Moves between states:
Sev: ku>Ver, du>Mav, su>Gak
Baf: ku>Ger, du>Nem, su>Biv
Ziz: ku>Zol, du>Geg, su>Gek
Ziv: ku>Zug, du>Kud, su>Bas
Mav: ku>Zoz, du>Sev, su>Vul
Dup: ku>Bup, du>Kan, su>Mep
Dun: ku>Kud, du>Zug, su>Tek
Fil: ku>Kod, du>Sog, su>Vem
Zoz: ku>Bas, du>Gak, su>Mav
Kip: ku>Ril, du>Dut, su>Fup
Mep: ku>Dup, du>Kor, su>Dul
Zam: ku>Gak, du>Bas, su>Kud
Kud: ku>Zam, du>Ziv, su>Dun
Zom: ku>Nol, du>Biv, su>Nem
Fub: ku>Sug, du>Bod, su>Zal
Fup: ku>Kip, du>Zav, su>Zol
Nud: ku>Bod, du>Sug, su>Teb
Gak: ku>Sev, du>Zoz, su>Zam
Bas: ku>Ziv, du>Zam, su>Zoz
Gek: ku>Ziz, du>Tek, su>Zug
Vem: ku>Fil, du>Teb, su>Sug
Fip: ku>Vul, du>Zal, su>Bod
Nol: ku>Sog, du>Kod, su>Zom
Kan: ku>Kor, du>Dup, su>Ger
Gev: ku>Por, du>Bib, su>Lev
Sug: ku>Vem, du>Nud, su>Fub
Dul: ku>Mep, du>Lev, su>Bib
Kod: ku>Biv, du>Nol, su>Fil
Teb: ku>Nud, du>Vem, su>Sog
Zal: ku>Fub, du>Fip, su>Ver
Lev: ku>Gev, du>Dul, su>Kor
Zol: ku>Fup, du>Bek, su>Ziz
Sog: ku>Teb, du>Fil, su>Nol
Zav: ku>Bek, du>Fup, su>Dut
Bod: ku>Fip, du>Fub, su>Nud
Tek: ku>Dun, du>Gek, su>Geg
Nem: ku>Zom, du>Baf, su>Bup
Biv: ku>Baf, du>Zom, su>Kod
Vul: ku>Mav, du>Ver, su>Fip
Por: ku>Dut, du>Ril, su>Gev
Zug: ku>Gek, du>Dun, su>Ziv
Bek: ku>Geg, du>Zol, su>Zav
Ril: ku>Bib, du>Por, su>Kip
Kor: ku>Lev, du>Mep, su>Kan
Bup: ku>Nem, du>Ger, su>Dup
Geg: ku>Tek, du>Ziz, su>Bek
Bib: ku>Dul, du>Gev, su>Ril
Ger: ku>Kan, du>Bup, su>Baf
Dut: ku>Zav, du>Kip, su>Por
Ver: ku>Zal, du>Vul, su>Sev

The rows follow the links: the fewer symbols apart two states are, the more alike their rows tend to be.

Some states and rows for them; each showing differs a little:
Por
[-274   49 -571  -33   26 -122  433 -687  437  -85 -677 -265 -477  389  323 -525  780 -302  314 -712 -331 -920 -151  436  365 -133 -242  -94 -346  334 -516 -142  -60 -793  366 -251   20  182]
Fub
[ 470 -214  485 -530  203  337   32   53  736  584   75  348  -66    9  -48  -61 -126 -289 -508  332 -326  776  935 -239 -762  138 -563 -767  -18   66  203   77  -58  460  -37  689  -25 -295]
Gak
[ -175   234   608   410  -470   537   -55   473  -169   -37   -79   148   505 -1004  -124   519  -239  -588  -236   569   214   745    88  -450   467   237     7  -682   369   388   214  -196    76   149   713  -112   243  -145]
Bek
[ -273  -356   147   437   296   189  -581  -318    17  -267  -689  -185  -358   138   626   183   404  -468   195  -397  -205  -944  -935   386    39  -343  -109   364   433  -243 -1000   207   227   -63  -124  -445     6   364]
Nem
[  188  -183  -215   534   539   315  -433  -381   646  -232  -885  -387   -94    80   641   -60   565    -7    94  -534  -214  -758  -390   438   -48  -117  -290   132   456   256 -1053  -467   162  -315  -106  -229  -277    84]
Gev
[-244  217 -685 -162 -211 -231  734 -596  372  -18 -338 -302 -350  335  134 -551  662   -5  288 -588 -239 -727   -5  349  617 -198 -231  -37 -525  337 -211 -293 -250 -891  472 -227   63  211]
Biv
[ 363  -25 -411 -405  197 -760 -141  290 -368  -45  785  103  138  599 -490 -139 -560  945   77  147  196  182  174 -138 -514  160  416  872 -326 -501  507  200  -89  294 -653  227 -208   -8]
Nud
[ 259 -342  408  896   60  577 -175  304 -407 -383  147   55  447 -906    0  718 -447  -45   39  539  472  389 -712 -103  -82  346  122  145  583 -185  235   84  419  163  168 -836 -460  331]
Ziz
[ -66  -80    5 -792   29 -717 -283  178 -274  339  650  145 -354  872 -199 -261 -300  194 -189 -214  -43   42  131  -87 -597 -307  257  509 -346 -638   12  595 -118  639 -904  589  334  -91]

Each walk starts at a row. The symbols on each line, taken left to right, move it on to the next state.
Answer with the state's row; about right is enough.
start [-242 -369 -134  268  389   86 -196 -498  318 -290 -724 -309 -518  245  662 -201  604 -418  147 -597 -169 -925 -674  532   65 -398 -202  163  134  -42 -963   60  232 -308 -130 -249  -33  279]
du du ku du du ku -> [ -249  -391   144   670   389   258  -718  -191  -233  -311  -518  -268  -142  -173   498   343   283  -370   133  -233   -18  -727 -1001   264    63  -277   187   400   669  -324  -845   266   327   167  -155  -432     1   375]
du ku su ku ku du su -> [ -293  -163  -344   167   202   106    74  -595   434   -83  -812  -255  -497   366   584  -329   710  -308   268  -685  -298 -1063  -332   465   200  -325  -248    26   -96   157  -802  -163   -33  -655   111  -159    21   296]
start [ 263 -457  324  871  305  503 -484  231 -322 -470  -80 -156  398 -649  159  665 -328 -128  143  403  458  254 -765  -36 -173  236  177  322  857 -143  -93   39  404  183 -147 -743 -501  311]
ku ku su du su ku -> [  538  -329   526  -592   354   162  -143    -8   618   579   288   366  -161   288    86    -4  -224    19  -654   228  -336   724   765  -215 -1010   113  -362  -441  -111   -50   138   228   -38   548  -562   863    11  -282]
su du du ku ku ku su ku du -> [ 323 -500  191  882  578  442 -613  -19 -204 -366 -314 -110  191 -462  356  516   -3   13  178  170  336 -228 -864  154 -211  146   53  422  824 -206 -439   60  479   93 -211 -591 -586  236]
start [ -82  479 -692 -400 -263 -726  378  186 -544 -120  688  -93  189  520 -677 -327 -286  948  346 -182  368  -85  146  -49  333  169  638  733 -560 -184  633  -96 -174 -219  -88 -100 -218  -60]
ku du du du du su su -> [ 124  194 -499 -308  -17 -774  160  317 -530  -50  828  -29  186  513 -758 -237 -462  827  175   74  369   86  133 -145 -178   47  596  832 -379 -415  680  -27  -59  128 -372   20 -226   -4]
ku ku ku su ku su ku su -> [-239  599 -905 -308 -400 -827  792  104 -453  -82  534 -200  148  406 -563 -405  -96  816  444 -287  256 -247  176  127  505    1  357  514 -580  179  724 -296 -250 -571   95 -116  -55   39]
start [ 298 -348   53  619  682  362 -507 -377  397 -230 -748 -224 -156  -93  703   94  359    6  121 -274 -118 -722 -670  311 -285 -171 -175  298  678  110 -952 -140  336 -191 -215 -338 -434  135]
ku du du du su ku -> [ 378  -85 -156 -610  277 -652 -197  281 -119  107  658  128   99  644 -398 -224 -548  796 -142  100  147  369  232 -195 -895   42  360  630 -196 -454  343  286   76  617 -870  430 -227 -135]
su du du ku su ku du -> [ 310 -402  183  876  682  460 -711 -224  136 -431 -735 -333  129 -232  544  331  199    2  209 -166   34 -395 -800  254 -158   34  -39  433  726  -80 -843   19  479   24 -244 -458 -551  350]
start [ -231    92   541   717  -156   411  -353   482  -607  -382  -118     9   524 -1042    22   706  -319  -419    89   391   442   232  -625  -265   504   120   388   -81   646    13  -194   -21   155   408   449  -550   166   168]
su su su ku ku su -> [ -228  -426   313   793   204   234  -728   -42  -432  -503  -298   -55   199  -422   358   538    44  -430   178   -16   233  -432 -1059    82   248  -107   335   352   715  -367  -763   249   328   271   -70  -548     6   414]
du du du su du su ku -> [-315 -192  401  796  -28  406 -634  213 -598 -340 -140  -33  325 -778  185  722 -231 -431  105  213  299   -5 -928  -50  391  -16  417  209  811 -235 -461  129  219  392  194 -530   93  297]
start [  59  112 -344  225  459  217  -34 -483  601 -222 -966 -387 -318   65  526 -191  876  -43  197 -527 -211 -808 -185  400  306 -109 -297  -37  204  542 -942 -568  141 -452   89  -14 -185    0]
su ku ku su su su du -> [-313  472 -921 -200 -419 -599  733 -239  -76 -151  149 -165   15  379 -426 -403  275  568  406 -338  -36 -414  159  133  671   43  181  284 -739  255  402 -213 -375 -801  266 -236  -26  -48]
ku ku du su ku du su -> [-368  447 -768 -141 -254 -423  739 -442  144  -28 -145 -200 -185  394 -180 -576  424  175  482 -472 -102 -557    9  329  667 -202   18   15 -754  438   35 -447 -374 -876  504 -206   28    1]
start [ 527 -329   32 -507  379 -342 -302  210  199  336  521  200  -35  731 -279 -119 -444  607 -343  116  -10  488  470  -93 -945   63   24  360 -162 -532  351  423  164  564 -910  662 -106 -271]
du su du du du du ku du su -> [  669  -248   250  -614   426   -71  -243    56   423   501   297   190  -171   578  -101  -220  -244   346  -546   198  -182   464   637  -113 -1108   120  -205   -75  -167  -370   185   251    42   650  -757   768   -89  -223]
du du su su su su su su ku -> [  39  168  595  207 -376  666   86  236   72  169    1  200  339 -907  -29  413 -198 -625 -285  661  124  845  490 -459  260  319 -188 -988  369  372  346 -166    2  129  690  112  317 -282]
